Below is a small trained network, with its code and all its weights. Each question gives an input and a target symbol and asks what happens when units are switched off, that is, made to give their printed mean instead of their output.

import numpy as np


def w(rows, s, z=0):
    codes = np.array(rows[::2]) - 128.0
    scale = np.full(codes.shape[1], s)
    scale[-1] = z or s
    return codes * scale


def norm(h):
    return h / np.sqrt((h * h).mean(-1, keepdims=True) + 1e-5)


def f(y):
    return np.maximum(y, 0)


def softmax(a):
    e = np.exp(a - a.max(-1, keepdims=True))
    return e / e.sum(-1, keepdims=True)


def log_softmax(a):
    a = a - a.max(-1, keepdims=True)
    return a - np.log(np.exp(a).sum(-1, keepdims=True))


def net(x, mask):
    ids = ['ΘΣβγζημτω'.index(c) for c in x.split()]
    T = len(ids)
    res = E[ids] + P[:T]
    r = norm(res)
    for j in range(3):
        rows = slice(3 * j, 3 * j + 3)
        q, k, v = (r @ M[0][rows].T for M in (Q, K, V))
        z = softmax(np.where(np.tri(T) > 0, q @ k.T / 3**0.5, -1e9)) @ v
        o = O[0][rows]
        res = res + np.where(mask[j], z, o[:, -1]) @ o[:, :-1]
    y = f(norm(res) @ A[0][:, :-1].T + A[0][:, -1])
    res = res + np.where(mask[3:7], y, B[0][:, -1]) @ B[0][:, :-1]
    return log_softmax(norm(res)[-1] @ U[:, :-1].T + U[:, -1])


Q, K, V, O, A, B = {}, {}, {}, {}, {}, {}
E = w([
[197,168,134,104,108],'Θ',
[110,177,15,110,140],'Σ',
[112,251,183,165,156],'β',
[126,168,165,243,140],'γ',
[140,84,128,186,216],'ζ',
[94,105,91,179,144],'η',
[85,51,68,109,18],'μ',
[98,117,112,110,169],'τ',
[75,109,204,115,92],'ω',
],0.027)
P = w([
[161,145,221,146,134],'0',
[169,56,186,89,181],'1',
[160,100,170,141,214],'2',
[158,81,173,130,187],'3',
[152,123,143,174,240],'4',
[117,92,136,143,220],'5',
[132,164,138,181,254],'6',
[173,75,133,162,204],'7',
[150,166,128,186,251],'8',
],0.0075)
Q[0] = w([
[126,4,107,128,22],'h0',
[117,111,203,161,115],'h0',
[164,159,172,39,57],'h0',
[173,165,184,99,173],'h1',
[196,140,142,109,109],'h1',
[167,160,21,150,123],'h1',
[50,89,98,81,204],'h2',
[125,144,73,110,78],'h2',
[132,23,138,211,66],'h2',
],0.028)
K[0] = w([
[52,15,142,48,2],'h0',
[56,136,173,89,161],'h0',
[197,122,231,70,36],'h0',
[151,175,198,125,165],'h1',
[164,121,89,94,69],'h1',
[112,119,45,141,140],'h1',
[53,104,100,53,215],'h2',
[182,143,19,164,152],'h2',
[113,4,137,168,85],'h2',
],0.023)
V[0] = w([
[133,155,52,187,188],'h0',
[190,136,59,108,47],'h0',
[1,116,85,157,48],'h0',
[167,100,78,149,199],'h1',
[138,122,211,40,171],'h1',
[235,13,202,151,142],'h1',
[167,88,132,165,161],'h2',
[194,214,127,90,124],'h2',
[227,90,175,147,128],'h2',
],0.023)
O[0] = w([
[120,68,192,232,154,242],'h0',
[30,108,61,183,52,2],'h0',
[24,140,205,86,141,138],'h0',
[190,183,106,54,78,118],'h1',
[107,161,202,218,132,138],'h1',
[173,129,250,173,31,126],'h1',
[85,156,61,112,93,114],'h2',
[203,187,179,61,128,23],'h2',
[104,141,81,39,97,92],'h2',
],0.017,0.0079)
A[0] = w([
[87,127,205,112,146,71],'n0',
[143,3,127,100,114,1],'n1',
[156,77,173,125,164,157],'n2',
[89,133,108,83,89,190],'n3',
],0.037,0.0052)
B[0] = w([
[153,75,150,13,141,224],'n0',
[59,254,130,118,77,179],'n1',
[51,167,92,145,90,251],'n2',
[164,60,166,242,107,160],'n3',
],0.026,0.019)
U = w([
[202,127,102,150,68,253],'Θ',
[122,97,37,125,173,207],'Σ',
[150,237,188,144,203,57],'β',
[117,125,182,187,152,82],'γ',
[116,155,158,173,119,79],'ζ',
[46,245,111,118,82,50],'η',
[70,26,82,156,36,124],'μ',
[119,152,150,162,126,74],'τ',
[110,108,187,58,150,189],'ω',
],0.011,0.0047)

Each question gives the input, a string of symbols that net reads in full, and the target symbol t.
The units are the heads (3 rows each of Q, K, V and O) and the neurons (one row each of A and B). Each row of codes is followed by its name. A weight is (code - 128) times the scale printed after its matrix; where a second scale follows, it is the last column's (O, A, B and U).
mask holds one flag per unit, heads first, then neurons. A switched-off unit (its flag False) gives its mean, the last column of its rows in O or B, instead of its output. The means were averaged over made-up inputs and are rounded, as every weight is.
A unit's drop is (log p(t) with every unit on - log p(t) with that unit switched off) / (log p(t) with every unit on - log p(t) with every unit switched off).
The circuit of an input: a set's keep is (log p(t) with only the set's units on - log p(t) with every unit switched off) / (log p(t) with every unit on - log p(t) with every unit switched off). Starting from all 7 units, units are removed one at a time, each time the one whose removal leaves the highest keep (on an exact tie, the one counted first), for as long as the keep stays at least 0.8.
units of the circuit, in order: the units of the circuit, biggest drop first
unit that matters most: the unit with the biggest drop
top k neurons: the k neurons with the biggest drops, biggest first
which heads matter: for each layer, one digit per head in row order, 1 if its drop is at least 0.15 and else 0, layers parted by /
drop of u: that unit's drop, to one decimal
input γ Θ γ μ ζ Σ ζ β γ, target Θ: top neuron => (n1)
input Σ τ η γ Σ ω Σ μ τ, target μ: which heads matter => 101
input ω μ τ Σ η ω γ, target ω: which heads matter => 100
input τ ω η Θ Σ ω γ, target μ: which heads matter => 101
input ζ η ω μ ζ ζ γ, target Θ: which heads matter => 110
input Σ ω η μ γ, target ω: units of the circuit, in order => (h0, n0)
input Θ Σ β ω τ, target Σ: which heads matter => 010
input τ ω ω ω η Θ Θ Σ, target Σ: which heads matter => 010
input β η ζ, target Σ: which heads matter => 011
input Σ ζ Θ τ β η, target η: top 2 neurons => (n1, n2)
input μ Σ τ μ ω, target ω: top 2 neurons => (n0, n1)
input ω ω Θ τ, target γ: drop of h2 => 0.1
input Σ η ζ, target μ: drop of n0 => -0.2
input γ η η η Σ γ ζ, target μ: unit that matters most => h0
input Θ η Θ μ γ μ γ ω Σ, target Σ: drop of h1 => 1.4
